Look-ups in named tables: a row name and a column name give one cell, copied from the table.

ziki =
         girob  pozem  bemiz
pulodif     57     88    150
kuripud    115    159    182
zaz        176    113    192
ditoz      170    113    144
bopof      148    164    116
pudugos    112    132    210
tunugut    167    129    180

tunugut, bemiz => 180
kuripud, pozem => 159
ditoz, bemiz => 144
ditoz, girob => 170
bopof, bemiz => 116
tunugut, pozem => 129
pudugos, pozem => 132

nilepa =
|  | bim | zuz | gev | zep | disapem | pemoni | puv | pazuku | rodok | vusonof |
|---|---|---|---|---|---|---|---|---|---|---|
| kizum | 52580 | 50272 | 25238 | 61678 | 52612 | 57437 | 57744 | 67800 | 9277 | 55139 |
| bib | 32749 | 9536 | 86630 | 31620 | 34957 | 44726 | 63297 | 10314 | 27526 | 12264 |
| mekibap | 40596 | 56130 | 36037 | 52081 | 68092 | 58389 | 29231 | 37520 | 75851 | 51191 |
| fibidol | 28686 | 64250 | 51648 | 26992 | 24891 | 65796 | 32853 | 67124 | 46899 | 69536 |
| kekav | 79007 | 64366 | 41687 | 76096 | 10500 | 51689 | 13085 | 24144 | 58457 | 59147 |
| fote | 74699 | 64279 | 45791 | 66852 | 4886 | 55699 | 21520 | 26855 | 70880 | 57416 |
| bok | 56329 | 55354 | 44612 | 53009 | 6862 | 65717 | 21982 | 37226 | 71322 | 60253 |
| kar | 17763 | 65782 | 20904 | 63123 | 63950 | 46633 | 57784 | 74682 | 32488 | 62704 |
| subib | 60422 | 20869 | 43896 | 57509 | 41652 | 60681 | 54289 | 59324 | 20675 | 22135 |
| pomet | 27505 | 63211 | 57065 | 24966 | 15946 | 63799 | 37804 | 79185 | 48136 | 73724 |
| digitu | 55001 | 54040 | 47538 | 52285 | 18415 | 61646 | 23922 | 34186 | 79528 | 50933 |
| fef | 14364 | 57064 | 37890 | 57871 | 53985 | 59141 | 80367 | 79465 | 25367 | 64555 |
| dulav | 50223 | 42270 | 20681 | 70813 | 51209 | 63908 | 64059 | 72714 | 5786 | 50929 |

fibidol, puv => 32853
dulav, disapem => 51209
subib, pemoni => 60681
kar, zep => 63123
kar, bim => 17763
subib, bim => 60422
mekibap, rodok => 75851
bib, rodok => 27526
fote, puv => 21520
fef, vusonof => 64555
mekibap, disapem => 68092
digitu, disapem => 18415
digitu, zep => 52285
pomet, pazuku => 79185
pomet, gev => 57065
subib, disapem => 41652

rupe =
,rak,dugi,zur,pivas,ligazi,mor,bul
tidepi,68,77,54,50,47,65,78
dav,33,58,62,66,65,49,68
fir,71,75,68,31,68,55,63
kabag,72,53,69,78,73,85,70
vobi,47,86,30,55,66,66,63
mav,68,69,68,71,85,54,86
vasived,48,66,95,83,25,63,61
rovonu,30,45,46,46,55,64,82
fuvak,43,68,34,34,69,55,77
vafiv,65,90,87,45,59,59,49

mor of kabag is 85
rak of vobi is 47
bul of fir is 63
mor of vasived is 63
dugi of tidepi is 77
ligazi of vobi is 66
bul of kabag is 70
rak of dav is 33
pivas of vasived is 83
bul of rovonu is 82
bul of fuvak is 77
rak of mav is 68
mor of rovonu is 64
bul of vobi is 63
dugi of rovonu is 45
ligazi of dav is 65
mor of fuvak is 55
rak of rovonu is 30
bul of tidepi is 78
Which row has the largest mor? kabag

rab =
,kur,vom,rasapop,vutozo,punevo,sed
gimura,39,21,36,59,74,36
sirok,52,39,52,60,43,46
gub,51,60,35,39,49,52
guk,43,36,39,52,63,43
pemur,50,58,37,41,50,52
ronibun,39,25,39,57,71,38
kapekel,44,40,45,50,57,44
meb,49,51,31,46,57,49
lub,55,72,42,34,38,58
seg,62,60,46,54,28,55
nik,56,59,48,48,35,53
burover,72,32,37,91,28,47
dodu,48,49,38,45,55,48
votiv,56,62,17,41,54,54

What is the rasapop of ronibun in rab?
39
What is the vom of guk in rab?
36
What is the vom of burover in rab?
32
What is the sed of seg in rab?
55
What is the rasapop of seg in rab?
46
What is the vutozo of ronibun in rab?
57
What is the rasapop of gub in rab?
35
What is the kur of pemur in rab?
50
What is the vom of votiv in rab?
62
What is the punevo of guk in rab?
63
What is the sed of nik in rab?
53
What is the vutozo of lub in rab?
34
What is the sed of gub in rab?
52
What is the punevo of meb in rab?
57
Row with the largest kur: burover

nor =
columns: madale, kobepid, daf, megab, nataso
pumip: [75887, 43564, 27294, 70604, 66245]
nitun: [12677, 47157, 48957, 55434, 52328]
vebil: [55288, 29820, 74278, 47114, 50122]
zutekov: [40098, 69960, 70313, 42822, 33765]
dag: [35222, 73782, 67339, 58370, 58274]
sikib: [7677, 12019, 27434, 7021, 17642]
bel: [21942, 36634, 38092, 70552, 61675]

megab of dag: 58370
kobepid of bel: 36634
daf of zutekov: 70313
daf of sikib: 27434
kobepid of vebil: 29820
nataso of sikib: 17642
madale of sikib: 7677
kobepid of nitun: 47157
megab of bel: 70552
megab of nitun: 55434
nataso of zutekov: 33765
Which row has the largest nataso? pumip

gizak
         lekis   gan   kav   vov  loma  vimeka  bigoka  zute
rute      64.3  64.1  51.4  57.0  52.4    64.4    48.3  56.3
niveb     46.9  51.5  28.8  53.2  18.6    42.6    86.9  41.4
ziv       56.9  57.5  39.9  53.0  40.1    56.4    68.4  51.1
mubis     53.0  55.6  49.3  47.1  47.7    54.3    74.7  62.2
bab       54.8  47.8  38.0  89.0  40.2    47.9    53.7  23.0
niki      55.9  56.2  48.5  56.7  48.2    55.6    62.7  54.1
naf       48.3  47.2  65.3  71.5  62.2    46.2    61.7  52.8
fegofer   59.2  60.0  50.9  56.7  48.9    58.2    48.6  53.0
nevosog   66.9  69.2  62.2  30.1  69.3    74.9    54.3  83.8
mav       69.7  69.2  42.2  57.0  44.7    69.1    52.4  51.9

mav, lekis: 69.7
mubis, zute: 62.2
bab, vov: 89.0
rute, vov: 57.0
mav, bigoka: 52.4
nevosog, loma: 69.3
rute, gan: 64.1
niki, loma: 48.2
naf, zute: 52.8
ziv, kav: 39.9
mubis, gan: 55.6
niveb, kav: 28.8
fegofer, lekis: 59.2
ziv, gan: 57.5
Which row has the largest vov? bab

